Below are the code and all the weights of a small trained network. Each question names an input and a class and asks about switching units off, where a switched-off unit gives its printed mean instead of its output.

import numpy as np


def w(rows, s, z=0):
    codes = np.array(rows[::2]) - 128.0
    scale = np.full(codes.shape[1], s)
    scale[-1] = z or s
    return codes * scale


def f(y):
    return y / 2 * (1 + np.tanh(0.7978845608 * (y + 0.044715 * y**3)))


def log_softmax(a):
    a = a - a.max(-1, keepdims=True)
    return a - np.log(np.exp(a).sum(-1, keepdims=True))


def net(x, mask):
    res = np.array(x, float).reshape(1, 8) / 4 @ E
    y = f(res @ A[0][:, :-1].T + A[0][:, -1])
    res = res + np.where(mask, y, B[0][:, -1]) @ B[0][:, :-1]
    return log_softmax(res[-1] @ U[:, :-1].T + U[:, -1])


A, B = {}, {}
E = w([
[135,109,108,116,103,102,160,149,116,191,133],'x0',
[179,88,105,140,133,144,154,141,93,126,182],'x1',
[172,86,125,124,104,111,216,180,55,161,152],'x2',
[82,151,101,105,51,123,27,164,185,101,109],'x3',
[52,142,180,161,131,147,124,178,128,179,134],'x4',
[82,164,178,177,64,67,128,163,167,173,147],'x5',
[176,1,108,81,152,57,119,184,119,98,136],'x6',
[82,101,113,110,111,75,140,104,132,85,158],'x7',
],0.011)
A[0] = w([
[191,160,66,88,148,202,201,121,96,166,66,160],'N1',
[175,57,104,219,98,62,241,48,82,106,154,207],'N2',
[57,144,241,195,93,96,166,84,98,126,83,201],'N3',
[179,66,104,43,55,112,132,179,118,52,137,179],'N4',
[105,96,200,192,104,27,163,167,85,160,99,3],'N5',
[100,72,119,131,147,66,148,101,158,1,118,218],'N6',
],0.0068,0.0042)
B[0] = w([
[186,51,58,117,116,143,111,99,77,110,150,216],'N1',
[159,104,124,133,102,124,194,66,193,255,70,247],'N2',
[98,138,65,114,150,125,88,100,192,215,100,199],'N3',
[157,151,53,132,180,71,157,100,151,105,112,211],'N4',
[133,76,183,237,202,125,182,141,177,216,95,173],'N5',
[134,111,16,84,172,212,126,149,235,190,77,194],'N6',
],0.0078,0.012)
U = w([
[220,116,48,54,187,140,133,80,158,117,190,249],'0',
[143,96,166,101,254,204,186,159,36,93,179,123],'1',
[74,72,179,153,70,129,227,152,75,197,129,172],'2',
[109,104,115,138,100,21,196,195,93,143,144,8],'3',
[118,174,225,96,154,105,213,189,16,43,138,2],'4',
[176,211,128,185,108,174,165,116,71,98,120,22],'5',
[8,192,131,112,113,133,55,113,150,46,67,149],'6',
],0.0084,0.0052)

Each question gives the input, the list of numbers given to net, and the class t.
The units are the neurons (one row each of A and B). Each row of codes is followed by its name. A weight is (code - 128) times the scale printed after its matrix; where a second scale follows, it is the last column's (A, B and U).
mask holds one flag per neuron, in row order. A switched-off neuron (its flag False) gives its mean, the last column of its row in B, instead of its output. The means were averaged over made-up inputs and are rounded, as every weight is.
A unit's drop is (log p(t) with every unit on - log p(t) with that unit switched off) / (log p(t) with every unit on - log p(t) with every unit switched off).
The circuit of an input: a set's keep is (log p(t) with only the set's units on - log p(t) with every unit switched off) / (log p(t) with every unit on - log p(t) with every unit switched off). Starting from all 6 units, units are removed one at a time, each time the one whose removal leaves the highest keep (on an exact tie, the one counted first), for as long as the keep stays at least 0.8.
circuit, biggest first: the units of the circuit, biggest drop first
unit that matters most: the unit with the biggest drop
top k neurons: the k neurons with the biggest drops, biggest first
drop when u is switched off: that unit's drop, to one decimal
input [-1,4,-4,1,6,-1,-4,-4], class 6: circuit, biggest first -> N2, N1
input [-3,-7,2,-3,2,-8,-1,-4], class 1: circuit, biggest first -> N2, N6
input [-1,-8,-6,-8,3,2,3,5], class 6: top 3 neurons -> N1, N2, N4
input [-1,2,4,-7,-7,4,3,-8], class 2: circuit, biggest first -> N2
input [4,2,3,-1,5,-8,-3,-7], class 1: circuit, biggest first -> N2, N3
input [-8,-2,1,-3,5,-5,5,-5], class 1: top 3 neurons -> N2, N3, N4
input [-6,2,-1,-3,-2,0,-3,-4], class 5: circuit, biggest first -> N6, N4
input [-1,-7,-6,-8,8,-6,-1,7], class 6: circuit, biggest first -> N1, N2
input [3,7,-7,6,7,2,5,2], class 6: top 3 neurons -> N2, N1, N5
input [-4,-6,6,5,2,-8,-3,-8], class 1: top 2 neurons -> N2, N3
input [-1,8,-3,7,5,4,3,-3], class 6: top 3 neurons -> N2, N1, N5
input [8,-1,-6,2,-8,5,-6,3], class 6: drop when N5 is switched off -> 0.0
input [1,4,-4,1,3,5,-2,-2], class 6: drop when N1 is switched off -> 0.1
input [3,-2,-8,-2,-7,5,-2,-8], class 6: unit that matters most -> N2
input [-1,2,8,1,3,-7,-6,-1], class 1: drop when N6 is switched off -> 0.5
input [-6,6,-1,-4,4,-6,-4,-3], class 1: drop when N6 is switched off -> 0.2
